Rows near named flat spaces through zero (a row that begins with a name and a colon came from that space)
pm_fz: [ 37 -25  57  -8 -47  -6  24  14 -16 -15 -35  -1 -49  19 -23  19 -26  14
  -6  -7  19 -35  30 -13  18  17]
md_bm: [-11 -13 -25   0  11  15   2   2  20  29 -33  19   8  31  33 -12  -2 -27
 -13  24 -18  23  25 -10  32  55]
md_bm: [ 12 -22  19  13 -23   1 -36   7   3  18 -13   0 -26  21  25 -11  15 -10
  -2 -15 -14  18  13   4   5 -20]
pm_fz: [  3 -19  14  22  -7   8 -34   4  -9  48 -25  -7 -55  42  55 -26  15 -23
  16 -21 -16  39  29 -18   4 -33]
tb_qs: [ 30   9 -25   8   8 -13 -44   0   7 -14 -41 -13 -23  29  35 -11  23  37
  26   9  -6 -12 -22 -22 -33  -1]
tm_zl: [ -8  16 -12  31  13   5   4 -48   8 -34  61  44  11 -17 -52  30  14  17
  44  -7  16 -18 -17 -18 -13  -4]
jb_gf: [ 24  -1  -1  -3 -21 -15 -18  24  20  11   0 -12   1   1  -2 -23  35   0
  -8 -19   8   8 -17   9  10   5]
tm_zl: [  7   2  -3   3  -4   0  -3  -4 -12  -4   0  14   4   7 -19   5  -7  18
   1   2  12 -17  -7 -17 -10 -12]
tm_zl: [  7   6  -7  -7   7   6  21  -2  18 -25 -17  16  25   1   9  30  -6  12
 -13  11   7 -26   4  11  12  39]
pm_fz: [-26  -2 -30   5  16  22 -14  -9   6   6  20  56  94  -5   3  23 -10  -5
 -61  14  -5 -22  -4  22   2 -18]
jb_gf: [  4  11  21   6 -16  11  14 -27  -5 -23  10  23  -6   8   1  26 -19  -6
  18  -5  -2  -7  15  -6  24 -11]
jb_gf: [  3 -23  46 -10 -41  -2  13  21 -30  28   3  -8 -22   0 -28 -16 -25 -22
 -26 -15   7   5  22  -3  21 -29]
jb_gf: [ 15  47   1 -18 -24  -4  21  -9  -3 -28  22  -9  -7  -3 -34   6  -3  31
  58 -23  24  36 -38  -7  18 -21]
tb_qs: [-27 -18  -1   8   4   7  -7 -18 -35  24   2   7 -30  14 -23 -22 -36 -17
  17  26 -20  23  19 -37  -9 -12]
jb_gf: [-36  -7 -26  35  18  25  -7 -69  -4  -2  28  77  15  21 -16  11 -28 -35
  22  44 -32  -7  29 -46  19  22]
jb_gf: [ 15 -28  21  -3 -41  13  -3  15   5 -13   0  35   9  10 -64  37  -9  50
  -5 -17  29  16  -8  15   5   4]
pm_fz: [  3 -21  26  15 -14  11 -16  -8  -7   8 -16  15 -21  23  30  10 -10 -16
  -7  -5 -15  -4  32  -1  10 -17]
tm_zl: [  8 -24 -15  21 -19  15 -42 -11 -13  20 -20  49 -18  53 -29  -2  -7  34
  23   8   4  22   0 -46 -11 -11]
sj_th: [ -9 -19  -6  -2  -4   3 -16  -6  -2  -2 -14  13  13   6  -3  -5 -20 -10
 -18  32 -24  -4   9  -1   2  17]
pm_fz: [-28 -23  18  21  43  20  16  -2  22   1   7  -3   2 -23  54  45  15 -17
 -23 -19  -6  -6  37  52 -16   9]
md_bm: [-17  13 -12  14  11   7  13  -7   1  38  37  17  12  -1   0 -17  19 -32
   0 -21  11  16   5 -14  19 -16]
jb_gf: [-12  16  37 -27 -24 -12   1   7 -20   4  11 -62 -18 -26  41 -36 -21 -60
  -4  -5 -42  37   8  33  28 -48]
md_bm: [  8  -3   8  11  -5  19  -1  24   6  42  -9  20   9  27  36  13  24   5
 -25 -49  30  15  13  10  13 -36]
tb_qs: [-72 -62 -66  -2  53  19  -4  21   9  78 -10  18  32   3 -40 -43 -14 -26
 -43  62 -24  63  18  -9 -14  87]
tb_qs: [ 34   2  50  15 -32  16  -1 -17   0 -42 -14  41   9  20  41  67 -11  14
 -21 -29  10 -60  27  20  19 -40]
tb_qs: [ 22   9   4 -13 -31 -23 -20   9   4  -9   0 -25 -11  -4 -11 -34  11  -7
  10   4 -12   7 -22  -3  12   0]
sj_th: [-16  15  -6  10  18   7  20  -7 -18  31  21   6  -4   2   5  -9   1 -17
   6 -16  15   4   9 -23   1 -28]
md_bm: [ 30  65 -31  -5  -3  -1 -21 -11  27 -20 -12   0  27  24  75  -3  33   6
  27 -20  -4  10 -33   3  27 -28]
tb_qs: [-15  14  25 -10 -21   8   3  -5 -22   1  31  -5  15 -16  -2   4 -22 -17
  -4 -20  -6  26  -2  23  15 -64]
md_bm: [-41  22   1 -25  29  11  64   0 -28  15   7 -37 -21 -18  -7  -3 -41 -13
  28   4   6  50  11  -3   7   2]
jb_gf: [ 23  17  -4  21  -8 -12  -3 -14  13  21  11  15 -14  19  26 -31  37 -43
   8 -13   1 -28  11 -38  34   7]
md_bm: [-20  -5  12  -8  -3  13  21 -16 -37 -29  17  18   5 -13 -71  38 -54  44
  16  13  16   0  -7  -6 -27 -22]
sj_th: [ 51  18  -6  13  -2  -7  -6 -12  17 -72 -13  28   4   8 -26  62  22  93
  31 -14  45 -68 -35  -9 -40  10]
sj_th: [ 20 -21  39   4 -24 -21  -3  10   6  -5  -1 -30 -47 -12  -2 -16  15 -23
   2  -8 -10 -14  15   7   6  17]
sj_th: [ 13 -40  24   8 -58   0 -66  -4 -26  26 -31  17 -37  49   1 -40 -27 -25
  -3  22 -45  25  22 -30  18 -30]
sj_th: [  7   6  13  20  -5  -5  -2 -21  -9   2  15   0 -43   8  -1  -9   9 -12
  38 -12   0   0   8 -28   2 -15]
tm_zl: [ -7  30 -19   4  31  17  -4 -19 -36  12 -41   0 -18  43  68   5 -29  14
  24   6  -5   3  11 -38 -19 -52]
md_bm: [-32  -8  -8   5  11  15 -12  -6 -33  23  16  -3 -25   5 -39  -5 -21  29
  41  -4   5  67 -12 -15 -35 -44]
tm_zl: [ -4  -9  37  -8  22  -6  34  24 -27  -9  -3 -38  -7 -37  10  28 -14  14
 -38 -18  23 -54  14  29 -43 -31]
tm_zl: [  7 -17  -8  -2   0  14  -2   4  26 -12 -37  25  18  22  21  26  -3  12
 -19  16  -6  -5  14  14  15  49]
sj_th: [ 29 -19   4 -14 -48  -3 -61  -4  19 -54 -45   2 -10  25  -6   9 -15  38
  25  33 -41  31 -21  19   4  25]
pm_fz: [-12  15 -26   1  14   3  -8  -4  -3  11  13   1  13   0  -4 -11   6   8
  14   0   2  23 -19  -8 -10 -17]
md_bm: [ -2   5   7  -9   3   4  19  10   7  18 -21 -19 -14  10  45 -10   0 -29
  -4  -6  -8  19  21   7  29  15]
tb_qs: [ -3 -14 -18 -10  -7  20  -4  50  16  56 -14  14  30  23  -8  -1  23  32
 -28 -38  37  64 -13  22   9  -7]
tb_qs: [  3   6 -17  -4 -17  -8 -55 -14   0 -15  -9 -20 -27  15  -1 -30  -1  13
  55  20 -38  60 -30  -8 -11 -13]
pm_fz: [ 22  20 -29   7   0 -14 -33 -17  35 -23 -12   0   3  12  37 -19  33 -11
  22  17 -27  -8 -17  -8  14  33]
tb_qs: [ 45 -12  15  -9 -71  -9 -71   8  20 -26 -34   7   0  33  11 -14   7  12
   0   5 -33  22 -19  17  28  -8]
tm_zl: [  3 -20  -6  22  11  15  33   3  46  -5  26  49  18  -7 -50  50  38  31
   1 -27  48  -6   3  14   7  65]
tb_qs: [ 48 -11  52  13 -71   2  -8 -25   9 -42 -12  33 -57  38 -26  29  -7  15
  51 -15   2   1  17 -20  45  15]
pm_fz: [-20   7   5 -16  -1 -12  19 -15 -10 -26  30 -21   5 -39 -39 -10 -26 -21
   9  28 -20   0  -8   8   3  14]
sj_th: [ -7  24  -3   7  19   4  25 -21 -20  -4  11   1 -21   2  -4   9 -11   8
  35  -5  15  -6   2 -30 -10 -16]
sj_th: [  7  16  -4 -14 -16  13 -15 -23 -43 -31 -42  18 -10  41  -7  20 -63  50
  32  29  -7   5  -8 -35 -14 -38]
sj_th: [ -8 -31  22  10  -1  -8   8   8 -19  37   5   1  -9  -7  -1 -25  -6 -50
 -49   7  -6 -43  37 -15   4   1]
sj_th: [-49  11 -41 -22  20  30   2   6 -25  51  -8  16  52  20  14 -19 -42 -12
 -24  20 -13  66  -1  -4  13 -32]
tb_qs: [-43  -6 -30  -9  44   3  22  28 -28  67  11 -16  28 -17  -8 -36  -9 -21
 -47   6  14   7   3 -10 -25 -17]
pm_fz: [ -2  17 -28  13  20  19   3 -21   7   1 -17  23 -19  37  15  16   2  27
  52  -1  10  33  -1 -30   1  14]
tm_zl: [ -9  17 -20  12   8   7   9 -16  24  11  29  14  -4   3  -7  -7  27 -13
  39 -14   5  42  -7  -9  24  20]
jb_gf: [ 30   6  -2  -4 -33 -31 -13  11 -12  11  12  -6  -7   0 -47 -49  15  -5
  -3   2  12 -29 -24 -39   5  -5]
pm_fz: [-40 -18  19   4  38   2  27   2   4  15  21 -46 -34 -39  24  -3   4 -43
   6  -5 -20  31  29  34 -11  16]
jb_gf: [ -9 -12  15  -7 -19  13  23  18 -15  32  10   8 -13   9 -44   1 -13  11
   6 -24  29  46   5  -5  15 -12]
pm_fz: [ -4 -35  10  -4  -6  12  16  35  -2  52 -22  19  17  16   4  -4  -4 -17
 -64  -8  17  -8  32   4  20  15]
md_bm: [-22   8 -31 -11  41 -19  20   7  10  16   3 -48 -13 -27   7 -44  14 -31
  10  26 -15  13  -6  -7  -9  52]
tm_zl: [  8   2 -19  13   3  -4 -20  16   7  32  18  16  26   4  -5 -17  37   4
 -22 -24  22  -8 -17  -6  -9 -24]
tm_zl: [ 19  -2  -8  -3 -14   4  -4  -8 -12 -24 -27  37  17  26 -27  23 -27  41
  -7  23  13 -39  -5 -27  -6   9]
md_bm: [  6 -18   9  -9   5  -3   0  24  -5  -4 -25 -21 -11  -4  -3  12  -4  32
 -12  -2  11  -6  -2  15 -29   4]
jb_gf: [ -1   6 -39  -3  18   8  -8  18  35   2  -1   2  20   2 -13  12  36  50
  22 -16  24  52 -36  21 -15  26]
[  1 -22  48 -19 -31 -15  17  25 -29  -3  19 -22   7 -39 -46  -3 -26 -10
 -49  -5   7 -34   5  24  -6 -28]
pm_fz
[  1  24  -1  -3 -17 -17 -23 -42 -14 -42  21  -2   9 -15  -3 -22 -24 -34
  16  40 -47 -29 -11 -16  10 -15]
jb_gf
[-16  -7   4   0  -7  16  14   3  -1  20  15  11  -9   6 -30   5  -6   7
  20 -16  14  56   3   1  14  -1]
tb_qs
[ -2  20 -21   3  28  -2  22  -5  -9   8  -1  -3  -8   4  -2  -4   4  12
  18   0  21 -12  -6 -30 -15   5]
jb_gf
[ 17 -14 -14  -8  -3  12 -29  15  -4   4 -72  21  23  47  50  11 -20  23
 -43  25 -10 -26  12  -5  -5   3]
tm_zl
[ -6  -9  -6   8   3  23   1   3 -10  27 -14  35  10  31   4  17 -10  17
 -11 -11  19  11  13 -14   2 -16]
pm_fz
[-22 -10  -4   6  22  18  12   3   0  17   6  15  19  -3   9  20  -3   1
 -20  -9   9   6  13  15  -7  -6]
pm_fz
[ -6  26   4   9  11  16  31 -37 -10 -21   9  24  -9  11   9  33 -21   2
  36  -3   8  -8  14 -21  14  -7]
jb_gf
[-15 -23  -6  -9 -26   4 -14   4  14  13   8   5  -2   2 -42 -23  -6 -13
  13  16 -21  68  -5   8  27  34]
tb_qs
[-23  11  16 -13   2  11  26  23 -48  66   6 -10  16   4  27 -25 -27 -40
 -49 -25  14   5  23  -8  15 -77]
sj_th
[-14 -16  19 -10 -17  -1  16 -20  -3 -22   6   9   8 -16 -18  -1 -40 -45
 -19  42 -36 -19  27   5  34  40]
pm_fz
[ 29  18  21 -13 -29 -29  -3   2   3 -30   9 -26   4 -24   3 -20   7 -24
 -14   3 -13 -45 -12   9  17  -5]
tb_qs
[-27  22 -19 -14  35  18  73   5  -3  19  14  19  42 -12 -14  23 -17  -2
 -23  -5  39  -9  10  -3  18  23]
md_bm
[ -8   3  26 -10  -6   4  15   3 -25  -5   3 -23 -26  -8  -9  10 -24  11
  19 -14   6  23   3   7  -9 -35]
md_bm
[ 13  17   3  13  41   9  34   6  17 -25 -11 -20 -42  -2  17  58  33  71
  55 -47  52   7  -9  13 -43   7]
pm_fz
[  2 -21 -17  13   6   0 -13  -2   8   5  -6  23   2  11 -23  -1   8  13
  -3  15   4 -13   0 -18 -13  30]
sj_th
[ 14  16 -16 -13   9 -18  18   4  32 -39   5 -12  28 -30 -12   8  19   8
  -7  14   5 -35 -23  19   2  55]
pm_fz
[  0  40 -23   1  10 -10  14 -25  11 -18  36   9  31 -19  -5 -10  13 -22
  11   7  -1 -24 -19 -12  18   7]
md_bm
[-33 -23 -13 -23  12   4  14  38   1  55  -9 -28  10  -9  -3 -38  -7 -30
 -34  11 -10  57   9  19  12  27]
sj_th
[  3   1 -16  -5   1  -2 -13  -7  35 -37  -3  -5   6  -9  -5  12  13  18
  26  15 -16  25 -20  25   1  45]
sj_th
[  6  -7  -3   9 -17  -6 -35 -19  12  -4  -7   3 -18  16  20 -26   5 -32
  17  22 -41  14   7 -11  21  16]
md_bm
[ 68   3  25   2 -41 -17 -16  26   1 -13 -42  -7 -42  35   4   6  27  53
  13 -35  38 -34 -13 -20  -7 -14]
pm_fz
[ -4  19   3 -11  28  -3  57  18 -23  14  -1 -30 -27 -11 -16   6  -5  24
  16 -22  47  -6  -1 -18 -21  -5]
sj_th
[ -7 -62  10  10  -3 -13  -1  39  -6  72 -10  -9 -32   3 -30 -51  16 -37
 -47   6   4  -6  33 -22  -3  41]
sj_th
[ -1  21 -18   2  31  15  43   2  22   3  -6  15  15   7  22  31  16  14
   4 -19  33  -4   6   2  12  31]
tm_zl
[-17 -10   0  -7  12  13  39   5  -3  13  -6   7  -3   1 -19  12 -20   0
  -4   6  14  11  19  -4  11  34]
pm_fz
[ -3  -1 -15   0  19  -5  13  14  23  29  -9 -11   5  -1  33 -24  26 -36
 -22   2  -4  -4  14   1  19  41]
md_bm
[-18   5 -37   8  67  -3  35   7   5  19  -3 -11   3 -14   7   0  19   8
  -7   8  26 -31   2 -17 -37  40]
tb_qs
[ 17 -26  55   5 -33  -1  -7  14 -27   6 -11  -8 -36   7   1  10 -14   1
 -17 -24   6 -18  24   6  -6 -45]
pm_fz

Rows near named flat spaces through zero
msnq: [ 16  35  -5 -32  40  23 -27  53  21 -29   6  14  19  -8   3  22 -17  13
  22  27  26  -6 -26  11   2  -2]
lbgz: [  3 -11   4  -5  -1  18  -9 -10  16  34  36   9  29 -39  15  14  11  19
  35 -14 -18  -8   7   2  20  10]
ggph: [ 28   8  10 -34   3  16 -22  27   6  17  70  18  54 -37  19  22 -13  37
  32   6 -34  10  23  21  25  25]
qltc: [ -1  15  -2 -25  43   5 -24  19  -4  -2  -9 -23   8 -10  28  46 -29 -11
 -48  15   1  47 -17  -1  25 -28]
qltc: [-18 -20   1  30 -51 -11 -39 -17   4  14 -12 -14 -23  17 -17   1  12   6
  -1 -20  22  -7  33   1  11   6]
msnq: [ -7   6  16  24 -12  -6  14 -23  10  16  -9 -15  -4 -20  26  14   9 -46
 -19 -45 -34  -1 -21  -7  24   5]
hzdz: [-53 -34 -24  18  -8  -3 -23  -1 -26  32   4  25 -33  12 -37  12   5   2
  -5 -19   4   1   8 -48  -2 -95]
hzdz: [ -3 -21 -10   2  17  24  16 -33   7  27   8   9  14 -21   7 -10  20  20
  27  -3  -2 -18  -7 -12  -3  -5]
msnq: [ 18  26  -7  -5  19  18   7  24  21 -23 -14  -1 -12 -22  -5  -9  23  19
  34  14  33 -50 -18   0 -12   7]
lbgz: [  2  27 -18  -4   4  -3 -59  50 -27 -20 -20 -39 -53  -2 -10  36  -2  32
 -56  12  36  -7  26 -20  23 -64]
hzdz: [-20 -23  -2 -16  11 -20  31  12  -6  -5  -1  21  -1  10 -29 -16  -9  -4
  22  33  15  25   0   2 -38 -10]
hzdz: [-37 -37   9   0 -23 -41  23   7  -3  11   1  14 -11   4 -36  -6  -6 -21
  22  14   9  37  15   3 -28  -8]
qltc: [-10   4  13  14 -16  -6  -2  -9   6   6   7  16  14  16  10   8 -15 -45
  -9 -34 -35  15 -19   2  14   7]
ggph: [  1  11  -3  17  18   5  30 -17  19 -12 -54 -34 -35 -23   9 -10  33 -13
  -1  -1  34 -36 -29  -9  -9   5]
lbgz: [-17 -15  16   5 -28 -26   4   7  18   3  -5   1  -3  -2 -17   0  -1 -20
  25   2  14  16   8  17 -10  25]
ggph: [  7 -12 -17 -17  34  25  18  -9  -5  10  15  17  14 -15  -2 -14  11  37
  26  21   4 -17  -3 -12 -15 -15]
ggph: [-38 -30 -11  15 -36 -34 -13   8 -33  -2  -9  16 -39  50 -53 -14  -9  -2
 -16   5  16  19  32 -16 -25 -46]
msnq: [  6  35  17 -18  -3 -20  -3  74  19 -25  11   3  -9 -37 -11  25  -3 -15
  28   7   8  -7  -8  13   1   1]
ggph: [ 18  -5   2  -6  -7   7  -3  -5  -7  21  27 -16   7 -38  13   6  16  36
   5  -2 -14 -12  31   1  17   7]
lbgz: [-40 -24   4   5 -45 -31 -62  42  -2  31  13 -19 -37 -33 -32  51   4  16
   4  -6  28  21  52  -9  26 -50]
hzdz: [-14  16   4  -4   1 -12  -9  37 -15   1  21  18  -4  -6  -2  29 -19 -31
 -20 -23 -36  17 -13 -16  15 -48]
msnq: [ 13  37  13  -2  -8  -1 -17  40  17 -17   8   1   2 -16   8  21  -4 -18
   7 -17  -8 -15 -13   9  18  10]
qltc: [-17 -14   8   1  -3 -21  23   5   4  17  -8 -19 -22 -44  -5  12  18  -9
   9   1   6   5   5  -7  -2 -15]
hzdz: [-35 -42  -3  28 -21   1   9 -44  15  38 -10   7 -11 -10 -14 -10  27  -5
  33 -22  11 -14   1 -16  -6  -8]
msnq: [ -1 -28  -1  29 -21  10  -3 -79 -25  41   7 -15  13  20  33  -6   1  -4
 -52 -42 -51  16  18 -12  30   4]
ggph: [-10  -1  11  -5  29   0  41  -3  35   9 -21 -13   1 -54  15  10  19 -26
  32   4  14  -4 -38   1  -6  11]
hzdz: [-18 -42  22 -23 -15 -34  26   4   3  36  38   3  24 -41  -8  12  -7   1
  33  20 -16  55  33  19  -7  18]
msnq: [ 18   0 -22   5  33  50 -14 -49  -1  10 -10  -7  17  12  30  -9   9  31
 -16  -4   4 -25 -14 -12  14   0]
msnq: [  5  13   9   0 -14  -4 -20  14   0  -3  15   4  10   6   7  14 -14 -12
 -11 -15 -20  10   3   8  17   7]
lbgz: [-14  27   8  19  -2   4  -2  15  33 -18 -22  19  -6   8  -1   7   1 -53
  19 -32   4 -24 -51  -3   2   1]
msnq: [-20  -4  -5  -4  17  -9   9  18   6   1 -23 -13 -27 -26 -12  15  10  -6
   5  13  29   1 -11 -14  -9 -34]
qltc: [-11   3 -12  30 -18  12 -31 -17  14 -14 -38   0 -22  43 -15 -13   9  -4
   1 -13  40 -31 -10  -5  -4   2]
lbgz: [  4  -3  -1  -1   2  -7  18  -3 -10  -2  -5  -9 -10  -6  -2  -9   7   6
  -7   8   0  -2   7  -2  -8  -1]
hzdz: [-32 -33  -4  -9  18  -9  38  -4   8  13   0  31   5  -7 -25 -13   2 -12
  44  19  12  15 -18  -8 -35 -18]
ggph: [-29 -16  -2  -5  -9 -23   2  33   2  -4  -3  17 -21  -1 -41   0   0  -1
  31  19  30   7   8  -4 -26 -26]
lbgz: [ 21 -14 -11 -23  29  10  27 -17 -22   5  13  -7  14 -10   8 -19   3  43
  -6  34  -5   6  18   0 -14   3]
qltc: [ 24  50  -8  -4  42  34 -38  -3  20 -59 -50  -4  23  78  31   2 -42 -30
 -47  11  27  11 -58  22   7  35]
lbgz: [ 29   2  -2 -17   5  18 -29 -10  -6   0  19 -11  31  12  20   2 -15  39
 -15  19  -1  15  26  21  15  33]
lbgz: [ 17  18 -13 -13  43  19  19  -4  -6 -33 -20  11  11  35   7 -23 -14  -1
 -14  24   8  -2 -32   1 -22   4]
lbgz: [  7 -23   4 -26  -3 -16   4  15  -1  11  12 -26  -2 -40 -11   4   9  48
  21  45  30  18  47  18  -9  17]
qltc: [ 31  46  -1  -1 -12   6 -53  42   0 -37 -12 -28 -20  11   4  16  -4  22
 -28   4  26 -24  16  12  22  10]
qltc: [ 23  25  13  -9  -2  -6  24  21   0 -15  20   9  12 -13   9  -7  -2 -11
   7  -5 -30 -10  -7  11  -1  22]
qltc: [-25 -11  27  17 -30 -40  48   6  12  25   2  -8 -23 -58  -5  10  25 -48
  22 -32 -26   0  -4  -7   1  -4]
ggph: [ -7  -9  -4   3  -8   6 -31 -13  -2   5   2   5  12  30   1   6 -16   2
 -13  -3   2  19   7   4   9   1]
msnq: [ -9  -5  -4  15 -37  -8 -47  -2 -17  -8   3  12  -3  62 -18  -3 -23  -1
 -26 -12  -1  16  24   4   6  -3]
hzdz: [-18 -20  -1  -6   0  -8  10   4 -16  27  30  18   5 -20  -7  11  -2  -1
   6  -8 -28  17   8 -16   2 -37]
ggph: [ 11   6  12 -17 -19 -10 -17  36  -2   6  45  11  18 -21  -4  16  -9  16
  19   2 -20   9  28  14  12   9]
qltc: [ 11   3  -7 -13   6  12 -41   4 -13  -1  13  -5  16  20  10  15 -22  23
 -28  10  -2  22  18   6  18  -3]
hzdz: [-13  -6 -12  22  -8   3  18 -16 -34  19  18  26 -16   6  -7 -12  12 -11
 -17 -41 -50 -24  -5 -41   2 -58]
ggph: [ 21  19  24  11 -40 -32  22  17 -12   3  13 -36 -26 -48  12   8  21  -9
 -20 -26 -36 -14  30   4  21  15]
[  3 -43   8 -21  15   9  49 -36  -2  63  62  15  48 -71  22  -1  17  27
  44   0 -53  14  17  -3   5   9]
hzdz
[-24  -9  10  14  -2 -12  23 -13  12  13 -12   5  -4  -9   2   5   3 -44
   5 -22 -13  10 -26  -8  -1  -7]
qltc
[-15 -24 -14  18 -26 -10 -17 -25 -37   7  -4   2 -21  49 -20 -16  -6  11
 -38  -6  -4  11  31 -16  -5 -29]
ggph
[ 18   2 -19  17  -8  14 -11 -30 -33  -7 -10 -12 -19  37   2 -25   8  30
 -42  -7  -4 -25  21 -15   2 -11]
ggph
[ -8  -1  24   9 -22 -23  23  -9   9   1   8  17  20  14   6  -4 -17 -54
   2 -23 -38  28 -16  16  -1  32]
msnq
[ -1  18   5   7 -14 -31  32  34 -15 -30 -11   6 -36   6 -26 -17   6 -24
  -5  -2  -5 -16  -3  -8 -24 -17]
ggph
[-19  12  -2  49 -24   0   1 -22  21 -16 -58  -7 -44  26 -12 -17  26 -42
   0 -38  27 -48 -33 -15  -6  -1]
msnq
[ 14  40 -10   2  14  13 -32  30  -2 -28 -23 -19 -25   4   7  18   0   3
 -32  -4  19 -25 -13 -10  17 -24]
lbgz
[ 15  12   2  -3 -15  -4 -36  22  -6   0   2 -38 -20 -24   5  23   8  31
 -20   4  16  -6  36   5  25  -2]
lbgz
[  7  15  12   5 -21  -8  -5  13   6 -12   9  10   6  10  -2  -2  -7 -16
   6 -13 -13  -4  -1  12   3  21]
msnq
[-27  -9  -8  -7   9 -11  -5  23  -5  -4  -6  17 -12  12 -26   7 -12 -10
   5  14  18  18  -8 -11 -16 -38]
hzdz
[ 12 -25 -22 -15  17   0  12 -24 -60  13  15 -15  -8  12   0 -16  -4  51
 -53  27 -18  21  44 -20  -7 -38]
lbgz
[  1 -16 -21   8 -10  15 -34 -23 -21  -2  -4   5  -4  52 -15 -20  -5  37
 -16  10  20  -5  26  -5  -6  -8]
msnq
[-11   3   7 -15  24  -7  18  18  13   1  -4   0   5 -28   5  19  -5 -22
  10   9   2  19 -24   0  -3 -10]
msnq
[-12 -21 -20   4  23  18   8 -36 -10   8 -15  10   1  25  -3 -17   1   9
  -7   9  10   1 -12 -17 -15 -21]
ggph
[ 14  12   5  -3   0  19 -40  -1  17  15  10 -24  16 -29  30  33   2  16
  -5 -12   0  -2   7   9  40  15]
hzdz
[ 22   0   1   0  -8   1   6 -11 -18  15  15 -28  -7 -32  16   0  18  32
 -18  -4 -17 -13  32  -3  16   4]
lbgz
[ 24  15  -8 -18  15  12 -24  15 -14 -13   8 -14   5   4  10   8 -10  34
 -24  20   6   3  17   5  10  -2]
hzdz
[ -7 -12   8   8 -18   7 -35 -13  21  31   7 -21   7 -30  16  30  10   9
   8 -18   7   4  16   6  33  11]
hzdz
[-11 -38  -8   3 -21 -10   5 -12  -9  26   7 -11 -21 -24 -26 -13  28  46
  27  17  25 -12  46  -7 -14  -9]
qltc
[ -3   4   0 -14 -12 -23  -4  53  -3 -20   4   4 -24  -9 -37  -1   3  20
  25  29  32  -6  24   6 -22 -12]
msnq
[  1   3  10  -8  -8 -28  20  19  -1 -30 -15   0  -7  25 -19 -17 -14 -16
   0  27  16  21   4  20 -28  25]
hzdz
[ -2  19  21   0  -7 -34  54  24  -3 -27   1  24   0  12  -8 -16 -15 -62
   1 -10 -37  13 -29   8 -24  13]
hzdz
